Below is a small trained network, with its code and all its weights. Each question gives an input and a class and asks what happens when units are switched off, that is, made to give their printed mean instead of their output.

import numpy as np


def w(rows, s, z=0):
    codes = np.array(rows[::2]) - 128.0
    scale = np.full(codes.shape[1], s)
    scale[-1] = z or s
    return codes * scale


def f(y):
    return y / 2 * (1 + np.tanh(0.7978845608 * (y + 0.044715 * y**3)))


def log_softmax(a):
    a = a - a.max(-1, keepdims=True)
    return a - np.log(np.exp(a).sum(-1, keepdims=True))


def net(x, mask):
    res = np.array(x, float).reshape(1, 3) / 4 @ E
    y = f(res @ A[0][:, :-1].T + A[0][:, -1])
    res = res + np.where(mask, y, B[0][:, -1]) @ B[0][:, :-1]
    return log_softmax(res[-1] @ U[:, :-1].T + U[:, -1])


A, B = {}, {}
E = w([
[56,158,191,59,163,174,127,118,207,145,105],'x0',
[135,142,197,44,113,194,223,44,106,179,198],'x1',
[182,177,11,61,152,146,132,172,2,232,203],'x2',
],0.011)
A[0] = w([
[129,168,122,118,153,116,131,140,104,143,133,82],'n0',
[104,251,76,120,177,126,68,193,133,164,154,155],'n1',
[88,97,223,118,113,143,120,76,174,101,111,254],'n2',
[131,104,72,234,126,50,38,169,78,90,82,195],'n3',
[144,145,157,56,111,196,123,89,103,176,204,243],'n4',
[83,182,232,149,135,144,184,135,158,138,163,130],'n5',
[100,176,112,69,134,179,84,156,129,134,122,145],'n6',
[103,177,154,82,168,236,140,122,167,164,134,161],'n7',
[147,199,74,59,118,150,165,107,48,223,231,103],'n8',
[86,119,150,188,130,148,109,118,143,69,91,109],'n9',
],0.011,0.0059)
B[0] = w([
[181,163,171,120,107,149,115,95,90,110,158,141],'n0',
[123,226,73,139,185,155,161,204,55,218,133,183],'n1',
[2,141,151,255,85,138,242,63,219,88,131,236],'n2',
[6,114,102,236,84,131,133,143,92,143,80,250],'n3',
[183,154,81,111,200,196,140,132,126,130,236,215],'n4',
[4,133,114,250,137,144,143,118,170,108,101,189],'n5',
[179,175,48,146,179,142,105,213,62,101,147,157],'n6',
[101,167,95,184,156,202,221,152,195,103,152,193],'n7',
[169,69,163,91,102,151,168,52,241,71,199,239],'n8',
[116,44,184,164,127,123,120,52,137,117,102,192],'n9',
],0.0094,0.023)
U = w([
[105,123,103,163,125,59,41,189,25,155,33,252],'0',
[103,170,106,169,134,228,153,128,108,93,152,139],'1',
[110,27,192,159,84,95,114,74,167,32,95,81],'2',
[254,136,107,19,160,171,103,128,97,116,184,31],'3',
],0.0082,0.0019)

Each question gives the input, the list of numbers given to net, and the class t.
The units are the neurons (one row each of A and B). Each row of codes is followed by its name. A weight is (code - 128) times the scale printed after its matrix; where a second scale follows, it is the last column's (A, B and U).
mask holds one flag per neuron, in row order. A switched-off neuron (its flag False) gives its mean, the last column of its row in B, instead of its output. The means were averaged over made-up inputs and are rounded, as every weight is.
A unit's drop is (log p(t) with every unit on - log p(t) with that unit switched off) / (log p(t) with every unit on - log p(t) with every unit switched off).
The circuit of an input: a set's keep is (log p(t) with only the set's units on - log p(t) with every unit switched off) / (log p(t) with every unit on - log p(t) with every unit switched off). Starting from all 10 units, units are removed one at a time, each time the one whose removal leaves the highest keep (on an exact tie, the one counted first), for as long as the keep stays at least 0.8.
circuit, biggest first: the units of the circuit, biggest drop first
top k neurons: the k neurons with the biggest drops, biggest first
drop of u: that unit's drop, to one decimal
input [-7,-3,-3], class 0: circuit, biggest first => n8, n2
input [6,-7,6], class 0: top 2 neurons => n2, n4
input [6,-3,7], class 3: circuit, biggest first => n2, n3
input [-2,-6,-2], class 0: circuit, biggest first => n8, n2
input [-1,-1,4], class 3: top 2 neurons => n2, n5
input [-3,-5,6], class 0: top 3 neurons => n2, n4, n7
input [5,-7,-2], class 2: top neuron => n9
input [-2,2,-2], class 2: drop of n4 => 0.4
input [3,6,4], class 3: drop of n7 => 0.0
input [1,0,4], class 3: drop of n2 => 0.1
